Each row is followed by its group and then its class within the group.
[-2.08 -0.23  2.37 -2.06  1.98  6.71  1.55 -1.11 -0.19  0.77 -0.26  0.94
 -0.04 -0.01  1.96  0.53 -1.46 -0.79 -4.68 -0.56 -0.33  1.21  1.40 -0.09
  0.21 -1.61  0.42 -0.79 -1.65 -0.34  2.18 -2.33 -0.36  0.48 -3.41] -> q879.q214
[ 1.58  0.45 -1.31 -0.56 -0.41 -5.06  2.73 -0.42  0.04  0.71 -0.64 -0.08
 -0.13 -0.34 -0.08  0.30 -0.01 -0.94  0.90  0.00  0.68 -1.25 -0.68  0.05
 -0.38  0.71 -0.06 -0.41 -0.70  0.00 -0.06  0.38 -0.24 -0.21  2.29] -> Q50.q647
[-0.05  0.24 -0.02 -0.80  0.63  0.56  1.82  0.49  0.14  0.49  0.55  0.22
 -0.13 -0.18  0.61 -0.55 -0.82 -0.57 -1.28 -2.24 -0.22  0.05  0.00 -0.11
  0.27 -0.19  0.27 -1.02 -1.71 -0.47  0.76 -0.01  0.15 -0.02  0.18] -> q879.q214
[-2.73 -0.38  1.83 -0.60  0.14  2.59  1.64  0.70 -0.44 -0.27  0.58  0.04
 -0.24  1.01  0.30 -0.86 -0.69 -1.03  0.55 -2.08  1.12 -1.04  1.01 -0.02
  0.25 -0.72  0.12 -0.06 -0.25 -1.26  2.50  1.12 -0.42  0.22  0.14] -> q544.q815
[ 0.47  0.04  0.94 -2.06  0.89  2.26  1.20 -0.78 -0.06  0.81  0.26 -0.12
 -0.17 -0.29  1.58 -0.72  0.20 -0.22 -2.16 -1.00 -0.71  0.89  1.41  0.10
 -0.50 -0.61 -0.17 -0.15 -0.86  0.25 -0.39 -1.58 -0.18  0.40 -2.30] -> q879.q214
[-1.78 -0.59  0.57 -1.30  1.04  6.44  1.51 -0.65 -0.91  0.43 -0.03  0.17
 -0.25  0.30  1.18  0.23 -0.54 -1.14 -3.21 -0.90 -0.21  1.06  1.23 -0.29
  0.73 -1.14  0.02 -0.74 -3.47 -0.75  2.28 -0.76  0.21  0.48 -1.20] -> q879.q214
[-0.60 -0.19  2.75 -0.93  0.16 -0.01  3.60 -0.39  0.30  0.60 -0.15 -0.91
 -0.61 -0.11  0.21  0.50 -1.58 -0.82 -0.85 -0.70 -0.13 -0.96  0.68  0.49
 -0.55  0.34  0.34 -0.32 -0.88 -0.72  0.46 -1.00 -0.06 -0.26  0.29] -> Q50.q283
[ 0.45 -1.37 -0.44 -1.44  0.35  2.27  0.64 -0.33 -0.06  1.84 -0.31 -0.15
  0.11 -0.21  1.29 -0.16 -0.11 -0.43 -2.10 -1.03 -0.11 -0.05 -0.37 -0.14
 -1.07 -0.45  0.16 -0.41  0.36 -0.22  0.67 -1.53 -0.07 -0.06 -1.51] -> q879.q619
[-1.13 -0.12  0.60 -1.02  0.30 -1.02  4.23 -0.56 -0.09  0.46  0.55 -0.34
 -0.76 -0.27 -0.20  0.50 -0.47 -1.30  0.41 -0.15  0.40 -1.22  0.65  0.52
  0.15 -0.03  0.69 -0.87 -1.41 -1.16  0.84  0.41 -0.18 -0.40  1.41] -> Q50.q647
[-1.19 -0.15 -0.02 -2.74  0.26 -0.58  1.59 -0.16  0.02  0.50  0.23  0.03
 -0.51 -0.25  0.39 -0.17 -0.71 -1.01  0.19 -0.28  0.10 -1.26  0.77  0.06
 -0.31 -0.31  0.20 -0.02 -0.89 -0.07  0.77  0.44 -0.20 -0.24  0.65] -> Q50.q647
[-5.02 -0.94  2.71 -1.25  1.88  6.71 -1.41 -0.76 -0.33  0.47 -0.29  0.34
  0.09 -0.25  1.30 -0.43 -1.06 -1.96 -1.01 -1.05 -0.12 -0.51  0.70  0.19
  0.57 -2.39 -0.03 -0.52  0.43 -0.16  2.63 -0.93 -0.17  0.23 -1.52] -> q544.q118
[-2.56 -0.13  2.63 -1.68  0.44  5.28 -1.02  1.36  0.27  0.02  0.15  0.06
  0.28 -0.23  0.70 -0.33 -0.86 -0.77 -0.67 -2.33  0.46 -0.80  0.69 -0.01
  0.27 -1.15  0.09 -0.34 -0.89 -0.90  2.58  0.88 -0.38  0.60 -0.58] -> q544.q118
[-5.23 -1.16  3.47 -1.96  1.20  6.71  0.34 -0.48 -0.24 -0.12  0.22 -0.09
 -0.42 -0.12  0.83 -0.14 -1.64 -3.15 -1.65 -1.61 -0.23 -0.51  1.77  0.13
  0.67 -1.85 -0.35 -0.53 -0.77 -1.74  2.69 -0.35  0.53  0.53 -1.74] -> q544.q815
[-0.46 -0.10  0.84 -1.31  0.75  3.88  1.43  0.41 -0.37  0.84 -0.85  0.25
 -0.11 -0.06  1.68  0.29 -0.33 -0.78 -2.84 -0.59  0.25  0.44  1.18 -0.57
 -0.30 -0.83  0.11 -0.27 -0.40  0.77  0.97 -0.68 -0.04  0.07 -1.06] -> q879.q619
